Here is a tiny trained network, its code and every weight. The questions are about switching its units off for an input and a class, where a switched-off unit gives its printed mean instead of its output.

import numpy as np


def w(rows, s, z=0):
    codes = np.array(rows[::2]) - 128.0
    scale = np.full(codes.shape[1], s)
    scale[-1] = z or s
    return codes * scale


def f(y):
    return y / 2 * (1 + np.tanh(0.7978845608 * (y + 0.044715 * y**3)))


def log_softmax(a):
    a = a - a.max(-1, keepdims=True)
    return a - np.log(np.exp(a).sum(-1, keepdims=True))


def net(x, mask):
    res = np.array(x, float).reshape(1, 6) / 4 @ E
    y = f(res @ A[0][:, :-1].T + A[0][:, -1])
    res = res + np.where(mask, y, B[0][:, -1]) @ B[0][:, :-1]
    return log_softmax(res[-1] @ U[:, :-1].T + U[:, -1])


A, B = {}, {}
E = w([
[110,112,133,69,148,98,191,90],'x0',
[104,44,102,92,154,153,94,122],'x1',
[112,224,116,60,176,169,110,131],'x2',
[189,130,149,94,121,63,47,97],'x3',
[114,102,253,123,130,144,116,133],'x4',
[127,127,126,127,128,123,131,130],'x5',
],0.013)
A[0] = w([
[218,105,117,99,120,53,40,115,74],'n1',
[135,111,137,31,60,115,212,46,79],'n2',
[147,204,165,175,88,101,169,107,126],'n3',
[96,48,127,220,36,49,133,70,16],'n4',
[116,93,123,177,92,114,135,51,2],'n5',
[77,87,159,204,167,158,240,147,30],'n6',
[110,61,111,99,145,174,80,132,142],'n7',
[145,127,132,97,88,87,97,80,17],'n8',
[207,138,1,180,194,118,154,60,66],'n9',
[160,128,168,119,130,63,90,58,28],'n10',
],0.0092,0.0038)
B[0] = w([
[119,127,88,171,159,132,164,101,241],'n1',
[231,175,142,196,79,174,64,181,197],'n2',
[188,48,107,70,73,112,215,100,195],'n3',
[113,180,157,107,51,131,105,10,255],'n4',
[86,163,103,87,162,180,128,77,160],'n5',
[105,138,79,166,203,93,141,112,214],'n6',
[202,74,100,88,105,144,168,99,195],'n7',
[79,130,102,142,149,117,163,163,159],'n8',
[143,85,220,123,225,144,123,107,243],'n9',
[62,135,78,155,231,142,191,182,188],'n10',
],0.012,0.0095)
U = w([
[75,149,51,144,174,97,168,133,57],'0',
[137,130,128,117,138,101,132,120,255],'1',
[103,213,120,40,131,129,115,77,139],'2',
[172,65,89,64,103,76,173,131,90],'3',
[112,95,248,135,186,87,134,122,99],'4',
[184,149,107,207,105,152,88,149,135],'5',
[87,132,126,113,106,79,94,165,86],'6',
],0.014,0.013)

Each question gives the input, the list of numbers given to net, and the class t.
The units are the neurons (one row each of A and B). Each row of codes is followed by its name. A weight is (code - 128) times the scale printed after its matrix; where a second scale follows, it is the last column's (A, B and U).
mask holds one flag per neuron, in row order. A switched-off neuron (its flag False) gives its mean, the last column of its row in B, instead of its output. The means were averaged over made-up inputs and are rounded, as every weight is.
A unit's drop is (log p(t) with every unit on - log p(t) with that unit switched off) / (log p(t) with every unit on - log p(t) with every unit switched off).
The circuit of an input: a set's keep is (log p(t) with only the set's units on - log p(t) with every unit switched off) / (log p(t) with every unit on - log p(t) with every unit switched off). Starting from all 10 units, units are removed one at a time, each time the one whose removal leaves the highest keep (on an exact tie, the one counted first), for as long as the keep stays at least 0.8.
units of the circuit, in order: the units of the circuit, biggest drop first
most important unit: the unit with the biggest drop
top k neurons: the k neurons with the biggest drops, biggest first
drop when u is switched off: that unit's drop, to one decimal
input [2,-4,0,-2,-2,-1], class 3: most important unit : n3
input [4,-3,4,1,-6,4], class 4: units of the circuit, in order : (n9; n4)
input [2,4,-6,-3,6,1], class 2: top 2 neurons : (n4; n9)
input [-6,0,-4,-4,-4,-8], class 1: top 2 neurons : (n2; n9)
input [-1,8,7,-5,5,-6], class 3: top 3 neurons : (n7; n4; n9)
input [-7,1,-8,-1,-8,1], class 2: units of the circuit, in order : (n4; n5)
input [5,5,3,8,8,-4], class 0: units of the circuit, in order : (n10; n9)
input [-6,-6,2,-5,-4,5], class 3: top 2 neurons : (n3; n2)
input [-3,-5,-4,0,5,-1], class 3: top 3 neurons : (n3; n9; n2)
input [-7,5,-4,0,6,-2], class 5: top 3 neurons : (n9; n3; n10)
input [-4,-8,-8,5,3,-6], class 2: top 3 neurons : (n4; n5; n7)
input [-3,4,-3,4,5,-8], class 1: top 2 neurons : (n9; n3)
input [1,-6,-4,8,-1,-8], class 0: top 2 neurons : (n10; n1)
input [-2,-3,5,4,-7,-7], class 1: top neuron : (n4)
input [5,-6,5,0,1,6], class 1: top 2 neurons : (n4; n7)
input [5,5,0,7,-7,-4], class 0: top 2 neurons : (n1; n10)
input [-8,5,-5,0,-8,7], class 4: top 2 neurons : (n9; n2)
input [-4,7,-3,-6,-6,-6], class 3: top 2 neurons : (n7; n10)
input [4,8,2,6,4,-6], class 3: top 2 neurons : (n7; n6)
input [7,-4,-5,5,-6,-6], class 5: units of the circuit, in order : (n2)
input [2,-8,-7,-3,-3,-5], class 3: drop when n6 is switched off : -0.1
input [6,-4,-1,-4,-8,-7], class 4: drop when n9 is switched off : 0.8
input [-2,0,0,-5,-8,5], class 4: drop when n9 is switched off : 0.7
input [5,8,-6,2,4,-6], class 3: drop when n1 is switched off : 0.0
